Below are the code and all the weights of a small trained network. Each question names an input and a target symbol and asks about switching units off, where a switched-off unit gives its printed mean instead of its output.

import numpy as np


def w(rows, s, z=0):
    codes = np.array(rows[::2]) - 128.0
    scale = np.full(codes.shape[1], s)
    scale[-1] = z or s
    return codes * scale


def f(y):
    return np.maximum(y, 0)


def softmax(a):
    e = np.exp(a - a.max(-1, keepdims=True))
    return e / e.sum(-1, keepdims=True)


def log_softmax(a):
    a = a - a.max(-1, keepdims=True)
    return a - np.log(np.exp(a).sum(-1, keepdims=True))


def net(x, mask):
    ids = ['αδζθλξτφω'.index(c) for c in x.split()]
    T = len(ids)
    res = E[ids] + P[:T]
    r = res
    for j in range(2):
        rows = slice(4 * j, 4 * j + 4)
        q, k, v = (r @ M[0][rows].T for M in (Q, K, V))
        z = softmax(np.where(np.tri(T) > 0, q @ k.T / 4**0.5, -1e9)) @ v
        o = O[0][rows]
        res = res + np.where(mask[j], z, o[:, -1]) @ o[:, :-1]
    y = f(res @ A[0][:, :-1].T + A[0][:, -1])
    res = res + np.where(mask[2:14], y, B[0][:, -1]) @ B[0][:, :-1]
    return log_softmax(res[-1] @ U[:, :-1].T + U[:, -1])


Q, K, V, O, A, B = {}, {}, {}, {}, {}, {}
E = w([
[99,112,49],'α',
[34,61,113],'δ',
[84,15,167],'ζ',
[78,65,120],'θ',
[160,103,60],'λ',
[136,5,167],'ξ',
[136,57,101],'τ',
[148,118,38],'φ',
[136,83,96],'ω',
],0.012)
P = w([
[129,169,151],'0',
[79,31,20],'1',
[142,78,193],'2',
[81,31,19],'3',
[227,150,132],'4',
[89,28,22],'5',
[157,127,175],'6',
[103,29,17],'7',
[160,126,175],'8',
[101,17,15],'9',
[173,135,163],'10',
[109,9,20],'11',
[159,136,161],'12',
],0.015)
Q[0] = w([
[125,190,120],'h1',
[159,75,60],'h1',
[176,251,242],'h1',
[136,116,137],'h1',
[171,137,145],'h2',
[113,24,70],'h2',
[100,145,130],'h2',
[141,95,112],'h2',
],0.02)
K[0] = w([
[95,68,114],'h1',
[145,148,181],'h1',
[133,6,40],'h1',
[140,137,128],'h1',
[136,121,154],'h2',
[122,204,180],'h2',
[121,121,97],'h2',
[133,147,160],'h2',
],0.025)
V[0] = w([
[83,78,5],'h1',
[185,52,112],'h1',
[151,188,233],'h1',
[141,114,128],'h1',
[111,94,109],'h2',
[128,86,137],'h2',
[205,89,124],'h2',
[118,162,133],'h2',
],0.027)
O[0] = w([
[170,238,4,160],'h1',
[29,161,95,255],'h1',
[116,31,238,70],'h1',
[110,136,121,153],'h1',
[141,160,130,166],'h2',
[106,145,170,190],'h2',
[21,132,151,227],'h2',
[153,111,109,73],'h2',
],0.026,0.0049)
A[0] = w([
[89,113,140,152],'n1',
[111,190,147,138],'n2',
[162,90,132,254],'n3',
[134,211,246,69],'n4',
[157,185,121,92],'n5',
[46,149,149,133],'n6',
[163,98,158,156],'n7',
[119,16,83,26],'n8',
[185,250,238,134],'n9',
[137,204,179,210],'n10',
[59,70,100,174],'n11',
[104,237,214,140],'n12',
],0.012,0.0067)
B[0] = w([
[117,176,135,186],'n1',
[74,153,165,174],'n2',
[80,43,244,150],'n3',
[117,169,40,150],'n4',
[152,133,173,157],'n5',
[246,192,60,252],'n6',
[77,210,79,143],'n7',
[229,146,27,163],'n8',
[140,84,34,133],'n9',
[101,81,209,154],'n10',
[39,93,230,235],'n11',
[148,2,105,197],'n12',
],0.021,0.034)
U = w([
[194,96,97,75],'α',
[177,64,157,101],'δ',
[100,74,193,96],'ζ',
[179,15,59,123],'θ',
[63,33,9,128],'λ',
[167,137,137,72],'ξ',
[111,123,119,254],'τ',
[154,91,28,68],'φ',
[112,2,114,204],'ω',
],0.0078,0.0075)

Each question gives the input, a string of symbols that net reads in full, and the target symbol t.
The units are the heads (4 rows each of Q, K, V and O) and the neurons (one row each of A and B). Each row of codes is followed by its name. A weight is (code - 128) times the scale printed after its matrix; where a second scale follows, it is the last column's (O, A, B and U).
mask holds one flag per unit, heads first, then neurons. A switched-off unit (its flag False) gives its mean, the last column of its rows in O or B, instead of its output. The means were averaged over made-up inputs and are rounded, as every weight is.
A unit's drop is (log p(t) with every unit on - log p(t) with that unit switched off) / (log p(t) with every unit on - log p(t) with every unit switched off).
The circuit of an input: a set's keep is (log p(t) with only the set's units on - log p(t) with every unit switched off) / (log p(t) with every unit on - log p(t) with every unit switched off). Starting from the 12 units with the biggest drops (on a tie, the unit counted first), units are removed one at a time, each time the one whose removal leaves the highest keep (on an exact tie, the one counted first), for as long as the keep stays at least 0.8.
circuit, biggest first: the units of the circuit, biggest drop first
most important unit: the unit with the biggest drop
top k neurons: the k neurons with the biggest drops, biggest first
heads that matter: for each layer, one digit per head in row order, 1 if its drop is at least 0.15 and else 0, layers parted by /
input ζ λ ζ θ α ζ, target ζ: circuit, biggest first => (n11 h1)
input ξ θ λ ζ, target ξ: top 2 neurons => (n6 n11)
input θ α λ α, target θ: circuit, biggest first => (h2 h1)
input δ λ ω λ ζ λ, target δ: most important unit => n3
input λ λ ζ, target τ: top 2 neurons => (n12 n6)
input λ λ λ ζ ω ω λ λ φ ζ, target λ: top 2 neurons => (n6 n5)
input ζ λ λ φ, target ζ: top 3 neurons => (n12 n6 n3)
input θ λ τ, target ω: top 4 neurons => (n6 n3 n11 n9)
input δ θ ζ τ ζ λ θ, target λ: circuit, biggest first => (h2 n4 n9)
input ω ζ δ λ θ λ λ λ λ δ λ φ, target ω: circuit, biggest first => (n6 h1)
input τ λ λ ζ φ φ, target τ: heads that matter => 00
input θ λ λ α λ λ θ λ λ ζ, target θ: circuit, biggest first => (n8 h1)
input α λ λ λ θ λ ω θ ω α δ τ, target α: top 2 neurons => (n11 n12)
input θ ζ θ λ, target θ: most important unit => n11
input ζ θ τ λ λ λ λ ξ, target ζ: circuit, biggest first => (n11 h1)
input θ λ λ λ λ τ θ τ ζ ξ, target θ: circuit, biggest first => (n8 h1)
input ω δ θ θ ω λ λ λ λ λ, target ω: heads that matter => 11
input θ θ φ, target ω: circuit, biggest first => (n6 n11 h1)
input θ ζ ω λ λ δ, target θ: top 4 neurons => (n11 n8 n3 n6)
input τ φ λ θ τ λ α α, target τ: circuit, biggest first => (n12)
input τ ζ δ θ ζ ξ φ λ ω ω ω λ, target τ: top 3 neurons => (n11 n12 n6)
input ξ λ φ λ θ λ θ θ λ τ φ ξ, target ξ: top 3 neurons => (n6 n8 n11)
input λ ω θ λ λ ω λ ξ ζ ξ δ λ, target λ: circuit, biggest first => (n6 h1 n11)
input ζ φ ξ λ λ ξ ω δ τ λ ω λ, target ζ: top 3 neurons => (n11 n12 n3)
input θ ξ ζ λ θ ω, target θ: top 2 neurons => (n11 n8)
